Here is a tiny trained network, its code and every weight. The questions are about switching its units off for an input and a target symbol, where a switched-off unit gives its printed mean instead of its output.

import numpy as np


def w(rows, s, z=0):
    codes = np.array(rows[::2]) - 128.0
    scale = np.full(codes.shape[1], s)
    scale[-1] = z or s
    return codes * scale


def f(y):
    return y / 2 * (1 + np.tanh(0.7978845608 * (y + 0.044715 * y**3)))


def softmax(a):
    e = np.exp(a - a.max(-1, keepdims=True))
    return e / e.sum(-1, keepdims=True)


def log_softmax(a):
    a = a - a.max(-1, keepdims=True)
    return a - np.log(np.exp(a).sum(-1, keepdims=True))


def net(x, mask):
    ids = ['ΣΦΨγξπ'.index(c) for c in x.split()]
    T = len(ids)
    res = E[ids] + P[:T]
    q, k, v = (res @ M[0].T for M in (Q, K, V))
    z = softmax(np.where(np.tri(T) > 0, q @ k.T / 2**0.5, -1e9)) @ v
    res = res + np.where(mask[0], z, O[0][:, -1]) @ O[0][:, :-1]
    y = f(res @ A[0][:, :-1].T + A[0][:, -1])
    res = res + np.where(mask[1:13], y, B[0][:, -1]) @ B[0][:, :-1]
    return log_softmax(res[-1] @ U[:, :-1].T + U[:, -1])


Q, K, V, O, A, B = {}, {}, {}, {}, {}, {}
E = w([
[156,190,152,129,127,93,107],'Σ',
[148,171,85,202,129,92,204],'Φ',
[60,136,41,166,143,62,210],'Ψ',
[251,186,136,147,159,112,174],'γ',
[178,195,118,87,191,69,182],'ξ',
[118,206,174,56,106,93,48],'π',
],0.015)
P = w([
[79,92,242,173,144,110,56],'0',
[100,203,128,129,124,103,182],'1',
[98,183,112,145,121,105,168],'2',
[95,200,120,118,93,121,119],'3',
[105,176,114,85,151,92,158],'4',
[144,170,129,108,139,118,135],'5',
[182,174,172,107,106,142,95],'6',
[154,138,120,114,158,115,148],'7',
[170,134,121,136,160,122,151],'8',
[208,138,146,151,155,137,139],'9',
[224,140,168,110,155,150,127],'10',
[251,126,175,120,175,136,147],'11',
],0.013)
Q[0] = w([
[126,43,160,172,113,230,54],'head 0',
[21,2,107,112,118,222,121],'head 0',
],0.0082)
K[0] = w([
[117,254,75,62,115,140,173],'head 0',
[178,182,58,61,94,119,148],'head 0',
],0.0082)
V[0] = w([
[252,109,159,171,225,197,174],'head 0',
[136,212,145,2,158,91,128],'head 0',
],0.0075)
O[0] = w([
[133,175,85,172,171,4,41,253],'head 0',
[176,213,115,115,249,219,63,117],'head 0',
],0.012,0.0022)
A[0] = w([
[136,173,93,114,171,163,65,37],'neuron 0',
[118,67,155,60,38,182,185,64],'neuron 1',
[69,117,55,95,144,136,80,140],'neuron 2',
[112,122,192,177,125,102,83,137],'neuron 3',
[95,106,156,121,164,162,70,80],'neuron 4',
[38,115,194,128,168,73,83,191],'neuron 5',
[101,115,156,104,128,2,132,105],'neuron 6',
[185,100,164,114,109,159,94,161],'neuron 7',
[139,51,121,89,136,194,158,94],'neuron 8',
[95,129,154,135,79,173,179,106],'neuron 9',
[208,144,175,151,146,106,146,252],'neuron 10',
[141,117,128,76,150,222,117,104],'neuron 11',
],0.0095,0.0039)
B[0] = w([
[219,59,132,167,168,49,176,184],'neuron 0',
[152,134,183,22,227,37,121,172],'neuron 1',
[143,186,166,172,174,47,52,133],'neuron 2',
[57,122,26,82,136,174,142,157],'neuron 3',
[148,109,100,205,117,230,116,128],'neuron 4',
[1,132,201,92,81,96,180,177],'neuron 5',
[171,117,86,62,46,243,125,235],'neuron 6',
[81,129,136,116,171,116,157,147],'neuron 7',
[203,151,119,70,177,70,66,151],'neuron 8',
[184,119,115,30,182,115,151,159],'neuron 9',
[63,189,111,154,104,127,68,254],'neuron 10',
[128,140,67,171,104,131,89,162],'neuron 11',
],0.0058,0.013)
U = w([
[29,254,176,145,166,176,255,253],'Σ',
[184,114,99,126,23,176,189,75],'Φ',
[174,85,144,94,156,108,184,32],'Ψ',
[153,147,15,72,132,124,125,164],'γ',
[161,146,151,187,218,98,158,36],'ξ',
[194,99,44,82,163,217,130,186],'π',
],0.0048,0.0038)

Each question gives the input, a string of symbols that net reads in full, and the target symbol t.
The units are the heads (2 rows each of Q, K, V and O) and the neurons (one row each of A and B). Each row of codes is followed by its name. A weight is (code - 128) times the scale printed after its matrix; where a second scale follows, it is the last column's (O, A, B and U).
mask holds one flag per unit, heads first, then neurons. A switched-off unit (its flag False) gives its mean, the last column of its rows in O or B, instead of its output. The means were averaged over made-up inputs and are rounded, as every weight is.
A unit's drop is (log p(t) with every unit on - log p(t) with that unit switched off) / (log p(t) with every unit on - log p(t) with every unit switched off).
The circuit of an input: a set's keep is (log p(t) with only the set's units on - log p(t) with every unit switched off) / (log p(t) with every unit on - log p(t) with every unit switched off). Starting from the 12 units with the biggest drops (on a tie, the unit counted first), units are removed one at a time, each time the one whose removal leaves the highest keep (on an exact tie, the one counted first), for as long as the keep stays at least 0.8.
units of the circuit, in order: the units of the circuit, biggest drop first
most important unit: the unit with the biggest drop
k most important neurons: the k neurons with the biggest drops, biggest first
drop when u is switched off: that unit's drop, to one decimal
input ξ Φ π Σ γ Φ ξ γ Ψ, target ξ: units of the circuit, in order	[head 0; neuron 6; neuron 2; neuron 0]
input Σ π π Φ γ Σ Σ γ, target Σ: units of the circuit, in order	[neuron 6; head 0; neuron 0]
input Φ Φ Φ ξ Ψ Φ γ Φ ξ, target Φ: units of the circuit, in order	[head 0; neuron 6; neuron 1]
input Φ Σ γ ξ Ψ Ψ Σ ξ π Ψ, target Φ: units of the circuit, in order	[head 0; neuron 6; neuron 1]
input ξ Σ γ Φ π ξ Ψ Ψ Σ Ψ, target ξ: units of the circuit, in order	[head 0; neuron 6; neuron 3]
input Ψ ξ Ψ Ψ Σ, target Ψ: units of the circuit, in order	[head 0; neuron 1; neuron 10]
input Φ γ γ ξ Ψ π Σ Ψ ξ Σ Φ, target Φ: units of the circuit, in order	[head 0; neuron 1]
input π γ π π Σ Ψ Σ γ Σ, target π: units of the circuit, in order	[head 0]
input Ψ ξ γ π, target Ψ: 3 most important neurons	[neuron 1; neuron 10; neuron 9]
input ξ Ψ Φ γ γ π, target ξ: 2 most important neurons	[neuron 0; neuron 6]
input π γ π Σ, target π: units of the circuit, in order	[head 0; neuron 5]
input Ψ Φ Σ, target Ψ: 3 most important neurons	[neuron 1; neuron 9; neuron 10]
input Φ Σ γ ξ π π ξ π π Σ ξ π, target Φ: 2 most important neurons	[neuron 6; neuron 1]
input Σ Ψ Σ Φ γ Ψ γ π Ψ Ψ Φ Σ, target Σ: most important unit	neuron 6
input Ψ π Φ, target Ψ: 3 most important neurons	[neuron 1; neuron 9; neuron 10]
input Σ Ψ γ γ γ Σ Σ ξ Σ ξ Φ ξ, target Σ: 3 most important neurons	[neuron 6; neuron 10; neuron 0]
input ξ γ Ψ Σ π Σ Ψ ξ ξ, target ξ: drop when neuron 6 is switched off	0.4
input ξ γ Σ ξ γ Φ γ γ π Ψ ξ, target ξ: drop when head 0 is switched off	0.8
input π γ γ, target π: drop when neuron 8 is switched off	0.2
